Here is a tiny trained network, its code and every weight. The questions are about switching its units off for an input and a target symbol, where a switched-off unit gives its printed mean instead of its output.

import numpy as np


def w(rows, s, z=0):
    codes = np.array(rows[::2]) - 128.0
    scale = np.full(codes.shape[1], s)
    scale[-1] = z or s
    return codes * scale


def softmax(a):
    e = np.exp(a - a.max(-1, keepdims=True))
    return e / e.sum(-1, keepdims=True)


def log_softmax(a):
    a = a - a.max(-1, keepdims=True)
    return a - np.log(np.exp(a).sum(-1, keepdims=True))


def net(x, mask):
    ids = ['βδεζθτω'.index(c) for c in x.split()]
    T = len(ids)
    res = E[ids] + P[:T]
    u = 0
    for l in range(2):
        r = res
        for j in range(3):
            rows = slice(3 * j, 3 * j + 3)
            q, k, v = (r @ M[l][rows].T for M in (Q, K, V))
            z = softmax(np.where(np.tri(T) > 0, q @ k.T / 3**0.5, -1e9)) @ v
            o = O[l][rows]
            res = res + np.where(mask[u + j], z, o[:, -1]) @ o[:, :-1]
        u += 3
    return log_softmax(res[-1] @ U[:, :-1].T + U[:, -1])


Q, K, V, O = {}, {}, {}, {}
E = w([
[152,253,125,56,236,99],'β',
[74,124,109,65,133,59],'δ',
[45,169,156,164,178,13],'ε',
[175,96,208,46,120,119],'ζ',
[154,118,187,122,114,179],'θ',
[1,200,177,51,130,243],'τ',
[122,114,134,159,223,77],'ω',
],0.017)
P = w([
[44,219,229,179,84,190],'0',
[138,42,60,196,199,157],'1',
[120,103,198,49,133,128],'2',
[171,34,75,189,218,181],'3',
[125,99,209,42,141,143],'4',
[175,17,77,186,226,192],'5',
[120,100,205,33,147,133],'6',
[184,9,81,181,246,196],'7',
[113,103,206,26,147,143],'8',
],0.011)
Q[0] = w([
[63,165,181,109,120,99],'0.h1',
[127,165,204,59,91,128],'0.h1',
[141,202,157,119,152,167],'0.h1',
[165,185,148,227,167,158],'0.h2',
[119,124,220,131,183,168],'0.h2',
[193,132,156,115,162,71],'0.h2',
[96,102,142,51,147,119],'0.h3',
[129,148,172,153,118,77],'0.h3',
[157,116,132,248,151,175],'0.h3',
],0.014)
K[0] = w([
[60,205,115,172,89,128],'0.h1',
[122,163,115,155,60,152],'0.h1',
[113,172,154,132,153,169],'0.h1',
[59,110,124,108,112,171],'0.h2',
[123,138,158,106,79,136],'0.h2',
[175,158,158,92,71,120],'0.h2',
[54,208,173,203,50,106],'0.h3',
[167,139,123,124,166,98],'0.h3',
[186,8,54,154,122,145],'0.h3',
],0.015)
V[0] = w([
[176,78,121,20,156,106],'0.h1',
[76,188,146,104,96,45],'0.h1',
[255,152,146,153,110,124],'0.h1',
[112,124,128,122,142,159],'0.h2',
[163,72,76,131,173,165],'0.h2',
[111,88,112,53,90,161],'0.h2',
[73,157,227,155,109,150],'0.h3',
[169,173,159,119,157,123],'0.h3',
[195,110,51,126,151,178],'0.h3',
],0.011)
O[0] = w([
[184,111,124,67,150,77,92],'0.h1',
[131,169,110,238,100,97,158],'0.h1',
[220,122,103,92,129,195,62],'0.h1',
[79,108,134,82,158,142,150],'0.h2',
[117,116,158,202,153,104,87],'0.h2',
[47,148,114,107,155,133,148],'0.h2',
[120,145,110,93,45,174,252],'0.h3',
[215,74,179,153,124,122,145],'0.h3',
[115,136,177,195,255,83,38],'0.h3',
],0.009,0.022)
Q[1] = w([
[130,74,83,235,111,209],'1.h1',
[128,111,46,127,181,211],'1.h1',
[155,181,250,121,102,198],'1.h1',
[104,136,231,72,102,179],'1.h2',
[107,147,136,115,134,52],'1.h2',
[123,156,222,92,111,73],'1.h2',
[148,82,67,165,101,162],'1.h3',
[149,95,60,122,171,160],'1.h3',
[89,98,33,184,183,158],'1.h3',
],0.011)
K[1] = w([
[192,90,145,173,130,109],'1.h1',
[201,103,115,154,148,133],'1.h1',
[76,185,138,167,117,255],'1.h1',
[147,156,162,155,100,123],'1.h2',
[149,113,119,162,147,130],'1.h2',
[158,181,144,162,104,127],'1.h2',
[135,60,132,92,138,78],'1.h3',
[180,157,129,86,186,93],'1.h3',
[66,76,202,110,215,78],'1.h3',
],0.013)
V[1] = w([
[173,83,102,207,94,136],'1.h1',
[149,214,74,128,159,198],'1.h1',
[152,46,51,132,149,172],'1.h1',
[145,49,35,40,138,132],'1.h2',
[96,108,71,108,233,226],'1.h2',
[85,1,96,225,152,163],'1.h2',
[94,185,10,35,160,78],'1.h3',
[89,161,114,136,108,9],'1.h3',
[106,141,99,196,138,214],'1.h3',
],0.009)
O[1] = w([
[12,81,151,111,143,180,62],'1.h1',
[144,170,98,212,225,225,184],'1.h1',
[93,40,93,175,129,100,73],'1.h1',
[98,142,13,155,89,81,55],'1.h2',
[211,61,93,119,158,59,4],'1.h2',
[187,161,79,15,169,172,11],'1.h2',
[102,251,128,181,139,69,174],'1.h3',
[51,203,156,1,211,75,96],'1.h3',
[213,81,21,156,234,115,183],'1.h3',
],0.0082,0.02)
U = w([
[148,108,168,29,107,139,185],'β',
[101,96,213,149,149,101,122],'δ',
[78,93,116,87,60,85,66],'ε',
[129,164,99,120,123,129,11],'ζ',
[110,85,53,73,112,147,177],'θ',
[89,139,183,76,138,78,142],'τ',
[1,86,97,114,150,158,1],'ω',
],0.0069,0.0077)

Each question gives the input, a string of symbols that net reads in full, and the target symbol t.
The units are the heads (3 rows each of Q, K, V and O). Each row of codes is followed by its name. A weight is (code - 128) times the scale printed after its matrix; where a second scale follows, it is the last column's (O and U).
mask holds one flag per head, layer by layer. A switched-off head (its flag False) gives its mean, the last column of its rows in O, instead of its output. The means were averaged over made-up inputs and are rounded, as every weight is.
A unit's drop is (log p(t) with every unit on - log p(t) with that unit switched off) / (log p(t) with every unit on - log p(t) with every unit switched off).
The circuit of an input: a set's keep is (log p(t) with only the set's units on - log p(t) with every unit switched off) / (log p(t) with every unit on - log p(t) with every unit switched off). Starting from all 6 units, units are removed one at a time, each time the one whose removal leaves the highest keep (on an exact tie, the one counted first), for as long as the keep stays at least 0.8.
circuit, biggest first: the units of the circuit, biggest drop first
most important unit: the unit with the biggest drop
which heads matter: for each layer, one digit per head in row order, 1 if its drop is at least 0.15 and else 0, layers parted by /
input δ θ θ ζ θ ε τ δ τ, target τ: circuit, biggest first -> 1.h3, 0.h1, 1.h1
input δ δ θ, target τ: most important unit -> 1.h3
input δ τ δ ζ δ ζ δ, target τ: circuit, biggest first -> 1.h3, 0.h1
input ζ β τ δ δ, target ε: circuit, biggest first -> 1.h2, 0.h1, 1.h3
input θ ε δ δ β ω, target θ: circuit, biggest first -> 1.h2, 0.h1
input θ τ θ, target θ: circuit, biggest first -> 1.h3, 0.h1
input τ ε β, target ζ: which heads matter -> 011 / 101
input δ τ δ τ β θ ω, target τ: circuit, biggest first -> 1.h3, 0.h1
input ζ β τ, target ε: circuit, biggest first -> 0.h1, 1.h2, 1.h1, 1.h3
input ζ ζ τ τ τ δ β τ ω, target ε: which heads matter -> 100 / 011
input θ ω τ δ ω θ τ ε τ, target θ: circuit, biggest first -> 0.h1, 1.h3
input ε τ θ θ ω δ τ θ θ, target ω: circuit, biggest first -> 0.h2, 0.h3, 1.h1, 1.h2
input ε ζ δ δ τ τ θ, target ω: circuit, biggest first -> 0.h2, 0.h3, 1.h2, 1.h1
input ζ θ β, target ε: which heads matter -> 101 / 011
input ε θ ε β θ τ δ, target ω: which heads matter -> 111 / 110
input β τ δ τ τ ω ε ε τ, target δ: most important unit -> 1.h2
input τ τ β τ τ θ, target δ: which heads matter -> 101 / 000
input β ζ δ, target δ: which heads matter -> 001 / 010
input δ ω ζ ζ ζ, target τ: which heads matter -> 100 / 001
input ω ε δ θ τ, target β: most important unit -> 0.h1
